Here is a tiny trained network, its code and every weight. The questions are about switching its units off for an input and a class, where a switched-off unit gives its printed mean instead of its output.

import numpy as np


def w(rows, s, z=0):
    codes = np.array(rows[::2]) - 128.0
    scale = np.full(codes.shape[1], s)
    scale[-1] = z or s
    return codes * scale


def f(y):
    return y / 2 * (1 + np.tanh(0.7978845608 * (y + 0.044715 * y**3)))


def log_softmax(a):
    a = a - a.max(-1, keepdims=True)
    return a - np.log(np.exp(a).sum(-1, keepdims=True))


def net(x, mask):
    res = np.array(x, float).reshape(1, 7) / 4 @ E
    y = f(res @ A[0][:, :-1].T + A[0][:, -1])
    res = res + np.where(mask, y, B[0][:, -1]) @ B[0][:, :-1]
    return log_softmax(res[-1] @ U[:, :-1].T + U[:, -1])


A, B = {}, {}
E = w([
[104,194,167,117,121],'x0',
[153,90,72,185,110],'x1',
[178,156,120,168,113],'x2',
[116,207,120,254,120],'x3',
[70,118,152,181,215],'x4',
[164,65,124,102,147],'x5',
[69,95,119,72,196],'x6',
],0.0083)
A[0] = w([
[102,181,159,13,170,232],'neuron 0',
[208,201,176,60,163,225],'neuron 1',
[127,142,111,179,84,251],'neuron 2',
[176,166,85,160,163,63],'neuron 3',
[152,78,132,100,192,201],'neuron 4',
[42,102,119,100,157,88],'neuron 5',
[121,119,89,79,115,30],'neuron 6',
[100,102,150,123,75,247],'neuron 7',
[123,136,205,197,85,250],'neuron 8',
[86,116,139,100,143,41],'neuron 9',
[158,126,185,104,91,107],'neuron 10',
[137,110,73,155,106,157],'neuron 11',
[109,210,219,5,129,229],'neuron 12',
[183,145,94,164,121,138],'neuron 13',
[54,127,146,156,141,103],'neuron 14',
[83,170,86,193,190,248],'neuron 15',
[114,155,65,151,76,252],'neuron 16',
[165,158,51,69,199,188],'neuron 17',
[124,131,134,82,142,26],'neuron 18',
[82,189,137,95,157,248],'neuron 19',
[92,122,128,85,176,28],'neuron 20',
[172,169,47,47,160,99],'neuron 21',
[150,157,184,110,142,12],'neuron 22',
],0.012,0.0043)
B[0] = w([
[82,166,100,114,226,236],'neuron 0',
[175,139,183,71,179,205],'neuron 1',
[195,191,111,64,189,205],'neuron 2',
[196,207,126,191,26,151],'neuron 3',
[169,84,131,168,221,202],'neuron 4',
[74,122,2,147,142,175],'neuron 5',
[71,135,175,209,86,142],'neuron 6',
[134,126,117,108,170,168],'neuron 7',
[143,209,147,106,204,216],'neuron 8',
[92,62,93,202,99,142],'neuron 9',
[128,109,164,106,145,154],'neuron 10',
[182,156,198,89,131,163],'neuron 11',
[96,171,148,120,235,255],'neuron 12',
[218,177,155,147,90,175],'neuron 13',
[97,88,123,96,166,161],'neuron 14',
[151,190,150,110,206,234],'neuron 15',
[203,206,153,77,202,193],'neuron 16',
[128,143,167,121,147,172],'neuron 17',
[99,54,98,164,85,138],'neuron 18',
[99,135,110,92,194,198],'neuron 19',
[106,127,65,217,110,157],'neuron 20',
[124,80,147,108,129,164],'neuron 21',
[148,179,138,130,67,129],'neuron 22',
],0.0075,0.01)
U = w([
[221,184,83,209,123,168],'0',
[41,146,28,185,182,15],'1',
[87,151,119,84,246,251],'2',
[69,92,95,122,52,4],'3',
[57,136,113,86,3,4],'4',
],0.0074,0.0043)

Each question gives the input, the list of numbers given to net, and the class t.
The units are the neurons (one row each of A and B). Each row of codes is followed by its name. A weight is (code - 128) times the scale printed after its matrix; where a second scale follows, it is the last column's (A, B and U).
mask holds one flag per neuron, in row order. A switched-off neuron (its flag False) gives its mean, the last column of its row in B, instead of its output. The means were averaged over made-up inputs and are rounded, as every weight is.
A unit's drop is (log p(t) with every unit on - log p(t) with that unit switched off) / (log p(t) with every unit on - log p(t) with every unit switched off).
The circuit of an input: a set's keep is (log p(t) with only the set's units on - log p(t) with every unit switched off) / (log p(t) with every unit on - log p(t) with every unit switched off). Starting from the 12 units with the biggest drops (on a tie, the unit counted first), units are removed one at a time, each time the one whose removal leaves the highest keep (on an exact tie, the one counted first), for as long as the keep stays at least 0.8.
units of the circuit, in order: the units of the circuit, biggest drop first
k most important neurons: the k neurons with the biggest drops, biggest first
drop of u: that unit's drop, to one decimal
input [-8,-4,-8,8,0,-2,-7], class 0: units of the circuit, in order	neuron 12; neuron 0
input [5,1,5,2,-5,-4,-1], class 0: units of the circuit, in order	neuron 0; neuron 13
input [-2,7,0,6,8,7,0], class 0: most important neuron	neuron 3
input [-3,-3,5,1,8,-4,-8], class 0: units of the circuit, in order	neuron 12; neuron 3
input [5,0,-7,-4,8,7,5], class 1: units of the circuit, in order	neuron 5; neuron 20; neuron 9
input [0,7,-8,-3,-5,-3,-7], class 0: 2 most important neurons	neuron 12; neuron 0
input [-2,2,-8,-4,6,-2,5], class 1: 2 most important neurons	neuron 5; neuron 20
input [-7,1,-3,-6,-1,0,-7], class 0: 3 most important neurons	neuron 12; neuron 0; neuron 19
input [-2,4,-8,7,-2,7,7], class 1: drop of neuron 5	0.2
input [5,1,-5,8,-1,0,-6], class 0: drop of neuron 12	0.5
input [-6,3,-8,6,6,8,3], class 1: drop of neuron 12	0.2
